Here is a tiny trained network, its code and every weight. The questions are about switching its units off for an input and a class, where a switched-off unit gives its printed mean instead of its output.

import numpy as np


def w(rows, s, z=0):
    codes = np.array(rows[::2]) - 128.0
    scale = np.full(codes.shape[1], s)
    scale[-1] = z or s
    return codes * scale


def f(y):
    return y / 2 * (1 + np.tanh(0.7978845608 * (y + 0.044715 * y**3)))


def log_softmax(a):
    a = a - a.max(-1, keepdims=True)
    return a - np.log(np.exp(a).sum(-1, keepdims=True))


def net(x, mask):
    res = np.array(x, float).reshape(1, 6) / 4 @ E
    y = f(res @ A[0][:, :-1].T + A[0][:, -1])
    res = res + np.where(mask, y, B[0][:, -1]) @ B[0][:, :-1]
    return log_softmax(res[-1] @ U[:, :-1].T + U[:, -1])


A, B = {}, {}
E = w([
[34,46,80,107,217],'x0',
[129,80,88,15,43],'x1',
[164,28,253,99,163],'x2',
[175,111,105,126,137],'x3',
[75,152,153,125,120],'x4',
[150,142,118,106,142],'x5',
],0.0078)
A[0] = w([
[98,90,113,124,162,46],'n1',
[85,101,88,80,230,28],'n2',
[164,105,127,148,176,156],'n3',
[142,121,113,62,75,74],'n4',
[242,172,161,122,51,62],'n5',
[175,181,155,160,63,15],'n6',
[112,111,129,81,117,21],'n7',
[126,141,126,78,114,62],'n8',
[209,112,125,141,151,184],'n9',
[76,85,36,150,185,45],'n10',
[166,157,160,152,76,153],'n11',
[90,100,100,132,156,248],'n12',
[113,104,107,77,72,33],'n13',
[171,191,165,144,81,140],'n14',
[149,166,140,74,162,77],'n15',
[136,157,146,187,174,14],'n16',
[147,68,230,102,146,202],'n17',
[98,112,112,104,82,24],'n18',
[145,199,156,227,240,23],'n19',
[107,172,3,199,71,128],'n20',
[110,196,33,142,131,62],'n21',
[103,112,113,65,67,177],'n22',
[159,104,194,105,150,100],'n23',
[126,140,65,161,101,67],'n24',
],0.013,0.0018)
B[0] = w([
[118,170,87,145,136,160],'n1',
[90,182,77,219,155,206],'n2',
[127,149,139,108,97,161],'n3',
[172,61,103,130,94,182],'n4',
[102,142,95,177,152,245],'n5',
[85,159,48,181,167,204],'n6',
[116,111,138,153,98,147],'n7',
[131,103,136,146,114,142],'n8',
[95,122,166,114,118,177],'n9',
[77,183,69,168,141,208],'n10',
[74,174,92,150,144,192],'n11',
[138,155,74,144,154,177],'n12',
[142,67,145,141,71,175],'n13',
[107,163,45,151,180,210],'n14',
[144,117,131,115,145,132],'n15',
[153,72,96,94,82,177],'n16',
[119,197,205,37,140,244],'n17',
[165,92,126,136,125,150],'n18',
[212,8,113,133,42,251],'n19',
[128,149,231,41,167,255],'n20',
[132,126,228,74,135,220],'n21',
[209,80,111,155,104,194],'n22',
[104,126,199,91,157,192],'n23',
[143,143,177,92,128,171],'n24',
],0.014,0.0098)
U = w([
[105,219,234,69,199,49],'0',
[61,229,11,253,200,254],'1',
[188,17,80,185,24,45],'2',
],0.0079,0.0019)

Each question gives the input, the list of numbers given to net, and the class t.
The units are the neurons (one row each of A and B). Each row of codes is followed by its name. A weight is (code - 128) times the scale printed after its matrix; where a second scale follows, it is the last column's (A, B and U).
mask holds one flag per neuron, in row order. A switched-off neuron (its flag False) gives its mean, the last column of its row in B, instead of its output. The means were averaged over made-up inputs and are rounded, as every weight is.
A unit's drop is (log p(t) with every unit on - log p(t) with that unit switched off) / (log p(t) with every unit on - log p(t) with every unit switched off).
unit that matters most: the unit with the biggest drop
k most important neurons: the k neurons with the biggest drops, biggest first
drop of u: that unit's drop, to one decimal
input [-8,-8,1,-4,4,0], class 1: 3 most important neurons	[n14 n6 n11]
input [6,-1,-6,2,-7,-7], class 0: 2 most important neurons	[n20 n21]
input [0,6,-6,5,-3,0], class 0: unit that matters most	n20
input [5,5,-6,-7,-1,2], class 0: 2 most important neurons	[n20 n21]
input [2,2,1,-3,0,0], class 1: 4 most important neurons	[n19 n20 n21 n16]
input [2,2,-1,-4,7,0], class 1: 4 most important neurons	[n19 n20 n17 n16]
input [4,3,3,7,-8,1], class 1: 4 most important neurons	[n20 n21 n2 n19]
input [-7,8,0,-3,2,-4], class 2: 3 most important neurons	[n4 n22 n13]
input [8,1,7,1,3,1], class 1: 2 most important neurons	[n2 n20]
input [-6,-8,-2,-4,-1,5], class 2: 2 most important neurons	[n19 n16]
input [5,7,-4,4,8,-2], class 2: 2 most important neurons	[n22 n13]
input [-3,-6,-2,1,2,3], class 2: drop of n19	0.6
input [-1,1,0,3,3,3], class 1: drop of n15	0.0
input [-3,-1,2,1,3,6], class 1: drop of n21	0.3
input [2,8,6,-4,0,3], class 2: unit that matters most	n22
